Here is a tiny trained network, its code and every weight. The questions are about switching its units off for an input and a target symbol, where a switched-off unit gives its printed mean instead of its output.

import numpy as np


def w(rows, s, z=0):
    codes = np.array(rows[::2]) - 128.0
    scale = np.full(codes.shape[1], s)
    scale[-1] = z or s
    return codes * scale


def norm(h):
    return h / np.sqrt((h * h).mean(-1, keepdims=True) + 1e-5)


def f(y):
    return np.maximum(y, 0)


def softmax(a):
    e = np.exp(a - a.max(-1, keepdims=True))
    return e / e.sum(-1, keepdims=True)


def log_softmax(a):
    a = a - a.max(-1, keepdims=True)
    return a - np.log(np.exp(a).sum(-1, keepdims=True))


def net(x, mask):
    ids = ['αγδηπτψ'.index(c) for c in x.split()]
    T = len(ids)
    res = E[ids] + P[:T]
    u = 0
    for l in range(2):
        r = norm(res)
        for j in range(3):
            rows = slice(4 * j, 4 * j + 4)
            q, k, v = (r @ M[l][rows].T for M in (Q, K, V))
            z = softmax(np.where(np.tri(T) > 0, q @ k.T / 4**0.5, -1e9)) @ v
            o = O[l][rows]
            res = res + np.where(mask[u + j], z, o[:, -1]) @ o[:, :-1]
        u += 3
        y = f(norm(res) @ A[l][:, :-1].T + A[l][:, -1])
        res = res + np.where(mask[u : u + 12], y, B[l][:, -1]) @ B[l][:, :-1]
        u += 12
    return log_softmax(norm(res)[-1] @ U[:, :-1].T + U[:, -1])


Q, K, V, O, A, B = {}, {}, {}, {}, {}, {}
E = w([
[26,143,132,104],'α',
[79,182,133,23],'γ',
[93,181,89,107],'δ',
[111,190,85,111],'η',
[87,159,83,224],'π',
[163,164,243,172],'τ',
[252,221,171,69],'ψ',
],0.0041)
P = w([
[103,254,147,169],'0',
[152,222,113,165],'1',
[98,165,119,116],'2',
[108,178,168,136],'3',
[185,178,92,142],'4',
[92,116,120,96],'5',
[116,136,173,119],'6',
[192,144,77,142],'7',
[95,67,118,86],'8',
[129,102,174,110],'9',
[191,117,65,136],'10',
[84,57,101,75],'11',
],0.0056)
Q[0] = w([
[99,131,7,108],'L0H0',
[145,71,190,112],'L0H0',
[145,104,144,128],'L0H0',
[181,148,120,153],'L0H0',
[104,89,102,145],'L0H1',
[109,74,124,157],'L0H1',
[137,150,155,145],'L0H1',
[145,148,171,137],'L0H1',
[171,120,40,127],'L0H2',
[126,190,8,99],'L0H2',
[103,118,191,167],'L0H2',
[151,184,149,107],'L0H2',
],0.011)
K[0] = w([
[213,1,124,137],'L0H0',
[38,235,94,181],'L0H0',
[96,135,123,135],'L0H0',
[94,107,180,126],'L0H0',
[118,176,106,88],'L0H1',
[130,185,74,101],'L0H1',
[186,114,130,159],'L0H1',
[186,111,131,176],'L0H1',
[172,103,107,196],'L0H2',
[175,4,123,171],'L0H2',
[119,221,194,38],'L0H2',
[68,73,209,159],'L0H2',
],0.0084)
V[0] = w([
[87,96,247,76],'L0H0',
[150,136,3,230],'L0H0',
[151,142,99,57],'L0H0',
[130,133,170,72],'L0H0',
[141,132,109,128],'L0H1',
[146,133,62,145],'L0H1',
[38,146,89,67],'L0H1',
[132,129,117,129],'L0H1',
[26,110,117,112],'L0H2',
[63,77,168,200],'L0H2',
[51,102,158,214],'L0H2',
[76,117,125,145],'L0H2',
],0.0034)
O[0] = w([
[125,90,222,35,23],'L0H0',
[142,120,7,184,188],'L0H0',
[127,160,142,176,159],'L0H0',
[119,169,191,121,121],'L0H0',
[124,130,127,151,130],'L0H1',
[135,115,141,175,138],'L0H1',
[149,225,143,127,250],'L0H1',
[127,129,130,133,129],'L0H1',
[121,143,174,219,155],'L0H2',
[129,1,123,166,58],'L0H2',
[109,21,89,252,133],'L0H2',
[117,127,111,177,144],'L0H2',
],0.0029,0.0018)
A[0] = w([
[186,122,90,71,109],'L0N0',
[117,128,64,145,73],'L0N1',
[195,130,143,253,64],'L0N2',
[65,77,192,140,95],'L0N3',
[163,56,55,79,80],'L0N4',
[141,106,111,137,43],'L0N5',
[108,44,120,103,2],'L0N6',
[233,78,123,123,16],'L0N7',
[202,124,163,171,72],'L0N8',
[140,88,148,65,35],'L0N9',
[149,52,153,129,40],'L0N10',
[121,110,129,120,81],'L0N11',
],0.0041,0.0024)
B[0] = w([
[110,176,135,153,227],'L0N0',
[127,136,80,139,244],'L0N1',
[77,177,254,202,255],'L0N2',
[129,96,88,237,178],'L0N3',
[111,172,166,204,179],'L0N4',
[140,113,113,148,128],'L0N5',
[162,98,141,108,129],'L0N6',
[124,146,213,11,144],'L0N7',
[60,49,112,133,168],'L0N8',
[149,171,157,93,134],'L0N9',
[114,180,138,176,130],'L0N10',
[127,129,134,131,128],'L0N11',
],0.0034,0.00081)
Q[1] = w([
[157,245,138,136],'L1H0',
[139,201,189,127],'L1H0',
[108,2,81,90],'L1H0',
[127,31,70,107],'L1H0',
[58,155,158,107],'L1H1',
[91,157,103,114],'L1H1',
[52,179,149,87],'L1H1',
[144,61,136,167],'L1H1',
[69,158,173,129],'L1H2',
[150,113,72,131],'L1H2',
[157,85,150,97],'L1H2',
[69,184,159,143],'L1H2',
],0.0098)
K[1] = w([
[165,17,140,79],'L1H0',
[176,62,180,86],'L1H0',
[93,255,89,210],'L1H0',
[76,212,62,186],'L1H0',
[165,94,169,81],'L1H1',
[143,67,138,116],'L1H1',
[155,58,171,83],'L1H1',
[137,228,95,156],'L1H1',
[112,43,159,152],'L1H2',
[144,181,119,85],'L1H2',
[161,212,114,162],'L1H2',
[109,16,150,135],'L1H2',
],0.0092)
V[1] = w([
[174,89,167,30],'L1H0',
[152,97,134,69],'L1H0',
[243,106,17,72],'L1H0',
[24,168,86,158],'L1H0',
[68,102,101,71],'L1H1',
[209,147,125,174],'L1H1',
[144,187,157,169],'L1H1',
[46,111,115,78],'L1H1',
[32,75,132,106],'L1H2',
[221,130,99,252],'L1H2',
[135,130,130,130],'L1H2',
[228,178,156,108],'L1H2',
],0.0042)
O[1] = w([
[156,223,168,130,12],'L1H0',
[145,195,142,124,43],'L1H0',
[120,234,65,212,18],'L1H0',
[66,52,103,87,251],'L1H0',
[66,193,116,105,93],'L1H1',
[202,82,121,198,136],'L1H1',
[140,23,146,128,250],'L1H1',
[27,167,133,74,125],'L1H1',
[70,173,109,193,83],'L1H2',
[228,218,212,21,136],'L1H2',
[130,128,128,127,127],'L1H2',
[254,38,91,69,135],'L1H2',
],0.0034,0.0027)
A[1] = w([
[157,82,207,240,137],'L1N0',
[192,167,118,55,48],'L1N1',
[128,105,33,125,94],'L1N2',
[168,65,93,243,19],'L1N3',
[165,108,234,153,3],'L1N4',
[101,185,153,191,171],'L1N5',
[87,99,162,157,45],'L1N6',
[254,102,81,157,119],'L1N7',
[231,219,215,172,16],'L1N8',
[87,72,76,116,130],'L1N9',
[136,94,187,134,57],'L1N10',
[197,14,220,130,10],'L1N11',
],0.0053,0.0033)
B[1] = w([
[119,201,47,14,204],'L1N0',
[117,58,113,215,167],'L1N1',
[121,147,42,123,226],'L1N2',
[166,16,148,214,168],'L1N3',
[110,13,42,153,153],'L1N4',
[175,57,186,103,187],'L1N5',
[132,161,167,199,145],'L1N6',
[75,119,231,103,211],'L1N7',
[190,184,253,224,181],'L1N8',
[141,163,113,177,254],'L1N9',
[122,84,130,134,146],'L1N10',
[126,7,32,2,177],'L1N11',
],0.0052,0.0028)
U = w([
[3,101,203,176,98],'α',
[60,205,203,9,100],'γ',
[110,205,67,116,140],'δ',
[189,192,45,104,127],'η',
[160,25,100,248,89],'π',
[191,18,144,15,94],'τ',
[204,183,198,155,253],'ψ',
],0.0077,0.0039)

Each question gives the input, a string of symbols that net reads in full, and the target symbol t.
The units are the heads (4 rows each of Q, K, V and O) and the neurons (one row each of A and B). Each row of codes is followed by its name. A weight is (code - 128) times the scale printed after its matrix; where a second scale follows, it is the last column's (O, A, B and U).
mask holds one flag per unit, layer by layer, with each layer's heads first. A switched-off unit (its flag False) gives its mean, the last column of its rows in O or B, instead of its output. The means were averaged over made-up inputs and are rounded, as every weight is.
A unit's drop is (log p(t) with every unit on - log p(t) with that unit switched off) / (log p(t) with every unit on - log p(t) with every unit switched off).
The circuit of an input: a set's keep is (log p(t) with only the set's units on - log p(t) with every unit switched off) / (log p(t) with every unit on - log p(t) with every unit switched off). Starting from the 12 units with the biggest drops (on a tie, the unit counted first), units are removed one at a time, each time the one whose removal leaves the highest keep (on an exact tie, the one counted first), for as long as the keep stays at least 0.8.
units of the circuit, in order: the units of the circuit, biggest drop first
most important unit: the unit with the biggest drop
k most important neurons: the k neurons with the biggest drops, biggest first
which heads matter: for each layer, one digit per head in row order, 1 if its drop is at least 0.15 and else 0, layers parted by /
input δ δ δ δ δ δ δ α α η, target α: units of the circuit, in order : (L1H2)
input η ψ τ δ α, target τ: which heads matter : 100 / 111
input δ η δ π α γ π δ, target π: units of the circuit, in order : (L0H2; L1N3)
input δ π π δ δ γ π η η π η, target π: which heads matter : 001 / 000
input δ γ η δ τ π η α δ δ, target α: 2 most important neurons : (L1N0; L1N11)
input δ δ γ α α η α π δ π γ, target π: units of the circuit, in order : (L0H2; L0N4)
input δ δ τ τ π π δ π δ γ γ, target δ: which heads matter : 000 / 010
input α δ δ η α η γ δ π η, target γ: units of the circuit, in order : (L1H1; L1H0)
input η π δ η π ψ γ γ, target ψ: units of the circuit, in order : (L1H0; L0H0; L1N8)
input π η δ η δ τ π η γ γ γ, target γ: units of the circuit, in order : (L1H1; L0H0)
input η δ π δ α, target π: 2 most important neurons : (L1N3; L1N0)
input α η α γ γ, target γ: units of the circuit, in order : (L0H0; L1H1)
input δ α δ δ δ τ γ η, target τ: 2 most important neurons : (L1N1; L1N8)
input γ η τ τ δ γ δ τ ψ, target ψ: units of the circuit, in order : (L1H0)
input ψ ψ ψ τ π, target ψ: 3 most important neurons : (L1N8; L0N2; L1N7)
input η η η ψ τ γ η η ψ ψ ψ, target ψ: units of the circuit, in order : (L1H0; L1N8)
input τ τ γ η α γ α η η η, target α: 2 most important neurons : (L1N0; L1N11)
input γ τ π π, target τ: which heads matter : 000 / 010
input α η η τ γ η τ α, target τ: which heads matter : 100 / 000
input δ ψ γ ψ δ α δ α, target δ: most important unit : L1H2
input η α γ τ δ δ ψ α, target ψ: units of the circuit, in order : (L1H0; L0H0)
input α η δ π γ η δ π δ τ δ, target τ: which heads matter : 100 / 100
input ψ δ δ π δ π η, target ψ: which heads matter : 101 / 101
input η π δ γ δ δ π γ, target π: units of the circuit, in order : (L0H2; L1N0)
input δ ψ τ γ δ, target τ: which heads matter : 100 / 101
input δ γ δ η ψ δ π, target ψ: which heads matter : 000 / 100
input η π ψ γ α π α δ, target π: most important neuron : (L1N3)
